Below are the code and all the weights of a small trained network. Each question names an input and a class and asks about switching units off, where a switched-off unit gives its printed mean instead of its output.

import numpy as np


def w(rows, s, z=0):
    codes = np.array(rows[::2]) - 128.0
    scale = np.full(codes.shape[1], s)
    scale[-1] = z or s
    return codes * scale


def norm(h):
    return h / np.sqrt((h * h).mean(-1, keepdims=True) + 1e-5)


def f(y):
    return np.maximum(y, 0)


def log_softmax(a):
    a = a - a.max(-1, keepdims=True)
    return a - np.log(np.exp(a).sum(-1, keepdims=True))


def net(x, mask):
    res = np.array(x, float).reshape(1, 4) / 4 @ E
    u = 0
    for l in range(2):
        y = f(norm(res) @ A[l][:, :-1].T + A[l][:, -1])
        res = res + np.where(mask[u : u + 3], y, B[l][:, -1]) @ B[l][:, :-1]
        u += 3
    return log_softmax(norm(res)[-1] @ U[:, :-1].T + U[:, -1])


A, B = {}, {}
E = w([
[131,149,102,151,168,154,142,80,125,129],'x0',
[120,142,139,141,69,177,78,85,158,42],'x1',
[189,153,121,93,139,11,230,98,254,124],'x2',
[69,103,157,219,128,159,198,150,209,124],'x3',
],0.008)
A[0] = w([
[208,158,105,55,102,93,81,77,62,122,33],'0.n0',
[130,163,102,82,65,146,99,87,154,1,1],'0.n1',
[93,146,132,89,187,89,165,158,74,157,55],'0.n2',
],0.0085,0.0076)
B[0] = w([
[96,83,193,246,23,7,184,73,194,80,255],'0.n0',
[162,62,95,62,223,177,126,180,126,116,202],'0.n1',
[81,31,51,142,254,85,102,122,111,136,183],'0.n2',
],0.011,0.0047)
A[1] = w([
[165,120,136,112,140,158,107,133,159,50,1],'1.n0',
[246,222,123,52,99,102,156,109,180,134,115],'1.n1',
[144,131,69,112,129,107,128,154,133,166,5],'1.n2',
],0.013,0.0025)
B[1] = w([
[147,97,128,75,255,70,176,118,161,191,209],'1.n0',
[82,165,89,133,86,224,12,168,94,123,254],'1.n1',
[118,127,130,100,194,200,44,41,136,121,157],'1.n2',
],0.013,0.0056)
U = w([
[142,44,151,69,223,102,174,119,128,153,10],'0',
[123,130,202,246,42,102,214,111,174,98,254],'1',
[116,191,147,93,65,186,88,139,49,141,102],'2',
],0.011,0.0029)

Each question gives the input, the list of numbers given to net, and the class t.
The units are the neurons (one row each of A and B). Each row of codes is followed by its name. A weight is (code - 128) times the scale printed after its matrix; where a second scale follows, it is the last column's (A, B and U).
mask holds one flag per neuron, layer by layer. A switched-off neuron (its flag False) gives its mean, the last column of its row in B, instead of its output. The means were averaged over made-up inputs and are rounded, as every weight is.
A unit's drop is (log p(t) with every unit on - log p(t) with that unit switched off) / (log p(t) with every unit on - log p(t) with every unit switched off).
k most important neurons: the k neurons with the biggest drops, biggest first
top k neurons in layer l: the k neurons of layer l with the biggest drops, biggest first
drop when u is switched off: that unit's drop, to one decimal
input [-4,-3,6,-1], class 2: top neuron in layer 1 => (1.n1)
input [1,8,-5,7], class 0: 2 most important neurons => (0.n0, 1.n0)
input [-1,5,-4,5], class 0: 3 most important neurons => (0.n0, 1.n0, 1.n1)
input [-5,7,5,-5], class 0: 2 most important neurons => (0.n1, 1.n0)
input [0,4,4,2], class 0: 2 most important neurons => (1.n0, 0.n1)
input [4,5,3,-1], class 0: 2 most important neurons => (0.n1, 1.n0)
input [-7,7,-6,-5], class 0: 3 most important neurons => (1.n0, 0.n1, 1.n1)
input [-1,7,6,5], class 0: 3 most important neurons => (1.n0, 0.n0, 0.n1)
input [7,-1,5,3], class 2: 2 most important neurons => (1.n1, 0.n0)
input [5,7,8,-6], class 2: 2 most important neurons => (1.n1, 0.n2)
input [0,-6,4,-8], class 1: top 2 neurons in layer 0 => (0.n0, 0.n1)
input [7,0,6,1], class 2: drop when 1.n1 is switched off => 0.4
input [1,3,2,-4], class 1: drop when 0.n0 is switched off => 2.5
input [-6,7,-1,-4], class 0: most important neuron => (0.n1)
input [-3,1,-7,-8], class 1: drop when 1.n1 is switched off => 0.2
input [-5,2,5,-6], class 1: drop when 0.n1 is switched off => 0.0
input [1,7,4,-1], class 0: 2 most important neurons => (0.n1, 1.n0)
input [8,0,4,-3], class 2: 2 most important neurons => (1.n1, 0.n2)
input [-3,-6,7,5], class 2: 2 most important neurons => (0.n0, 1.n1)
input [-1,-5,3,-6], class 1: top neuron in layer 0 => (0.n0)
input [-8,-5,6,1], class 2: 2 most important neurons => (1.n1, 0.n0)
